Here is a tiny trained network, its code and every weight. The questions are about switching its units off for an input and a class, where a switched-off unit gives its printed mean instead of its output.

import numpy as np


def w(rows, s, z=0):
    codes = np.array(rows[::2]) - 128.0
    scale = np.full(codes.shape[1], s)
    scale[-1] = z or s
    return codes * scale


def f(y):
    return y / 2 * (1 + np.tanh(0.7978845608 * (y + 0.044715 * y**3)))


def log_softmax(a):
    a = a - a.max(-1, keepdims=True)
    return a - np.log(np.exp(a).sum(-1, keepdims=True))


def net(x, mask):
    res = np.array(x, float).reshape(1, 6) / 4 @ E
    y = f(res @ A[0][:, :-1].T + A[0][:, -1])
    res = res + np.where(mask, y, B[0][:, -1]) @ B[0][:, :-1]
    return log_softmax(res[-1] @ U[:, :-1].T + U[:, -1])


A, B = {}, {}
E = w([
[126,122,148,158,124,111,246,128,108,130,2,31],'x0',
[128,129,126,129,128,128,127,128,127,127,128,128],'x1',
[128,130,126,128,127,128,127,127,126,126,128,129],'x2',
[9,124,125,192,35,231,111,131,163,138,135,121],'x3',
[128,127,128,127,127,127,127,127,128,128,129,129],'x4',
[148,209,226,110,127,112,137,230,172,224,118,137],'x5',
],0.0092)
A[0] = w([
[167,90,89,100,183,90,132,83,72,77,131,129,218],'n1',
[99,107,90,131,101,167,53,101,152,106,204,186,252],'n2',
[167,91,88,101,183,90,132,82,72,77,130,129,217],'n3',
[96,97,111,173,100,152,172,104,106,106,80,73,151],'n4',
[164,161,142,73,161,105,86,152,150,150,177,191,248],'n5',
[144,137,155,140,141,100,242,143,111,139,1,8,251],'n6',
[94,168,167,151,84,160,124,173,174,176,126,129,88],'n7',
[179,178,175,86,169,81,148,175,133,171,110,129,145],'n8',
[73,86,91,173,83,178,112,91,129,97,140,121,137],'n9',
],0.0074,0.0022)
B[0] = w([
[63,70,175,139,157,186,103,186,191,186,134,104,191],'n1',
[135,163,74,169,202,130,129,187,106,95,192,215,211],'n2',
[61,69,174,142,157,186,103,185,192,185,132,104,191],'n3',
[114,104,123,113,77,95,183,83,116,123,48,73,183],'n4',
[161,148,141,64,85,117,79,97,144,158,202,205,198],'n5',
[113,127,130,229,144,111,253,137,113,115,80,109,247],'n6',
[77,82,165,145,162,178,107,181,178,172,135,112,168],'n7',
[192,186,104,123,168,61,168,150,82,93,153,175,189],'n8',
[156,168,52,181,121,84,162,99,66,63,118,150,185],'n9',
],0.0069,0.014)
U = w([
[82,92,152,95,153,224,34,174,215,186,171,146,255],'0',
[162,205,82,175,182,84,159,152,29,51,138,167,173],'1',
[81,71,207,148,130,163,149,150,188,194,87,63,76],'2',
[116,115,94,129,7,100,139,1,76,84,93,89,20],'3',
[216,189,157,2,103,61,86,104,116,155,158,163,66],'4',
],0.0066,0.0016)

Each question gives the input, the list of numbers given to net, and the class t.
The units are the neurons (one row each of A and B). Each row of codes is followed by its name. A weight is (code - 128) times the scale printed after its matrix; where a second scale follows, it is the last column's (A, B and U).
mask holds one flag per neuron, in row order. A switched-off neuron (its flag False) gives its mean, the last column of its row in B, instead of its output. The means were averaged over made-up inputs and are rounded, as every weight is.
A unit's drop is (log p(t) with every unit on - log p(t) with that unit switched off) / (log p(t) with every unit on - log p(t) with every unit switched off).
The circuit of an input: a set's keep is (log p(t) with only the set's units on - log p(t) with every unit switched off) / (log p(t) with every unit on - log p(t) with every unit switched off). Starting from all 9 units, units are removed one at a time, each time the one whose removal leaves the highest keep (on an exact tie, the one counted first), for as long as the keep stays at least 0.8.
circuit, biggest first: the units of the circuit, biggest drop first
top k neurons: the k neurons with the biggest drops, biggest first
drop of u: that unit's drop, to one decimal
input [7,1,3,0,-8,-8], class 2: circuit, biggest first -> [n3]
input [-5,6,6,0,8,4], class 4: circuit, biggest first -> [n3, n5]
input [2,1,2,0,7,-4], class 2: circuit, biggest first -> [n8, n2]
input [3,0,3,2,7,-3], class 3: circuit, biggest first -> [n2, n4, n7]
input [-4,1,-2,-3,-4,1], class 4: circuit, biggest first -> [n5, n6]
input [2,5,-1,-2,1,-1], class 2: circuit, biggest first -> [n2, n9]
input [-2,5,5,-4,0,1], class 4: circuit, biggest first -> [n6, n5]
input [7,0,6,1,0,-2], class 3: circuit, biggest first -> [n4, n7]
input [0,4,-1,-5,6,2], class 4: circuit, biggest first -> [n2, n6, n5]
input [2,-1,2,8,7,0], class 3: circuit, biggest first -> [n9, n4]
input [-7,2,8,-6,-1,2], class 4: top 3 neurons -> [n5, n8, n7]
input [-6,8,0,4,-2,-4], class 1: top 2 neurons -> [n2, n9]
input [-2,-4,-6,-1,0,-2], class 0: top 2 neurons -> [n6, n8]
input [-6,0,7,4,-4,0], class 1: circuit, biggest first -> [n2]
input [1,-1,2,-3,6,0], class 2: top 3 neurons -> [n2, n9, n5]
input [3,-5,-6,0,-2,7], class 1: drop of n8 -> 1.7
input [3,-5,0,0,5,8], class 1: drop of n9 -> -0.2
input [5,5,-4,0,3,-6], class 2: drop of n1 -> 0.5
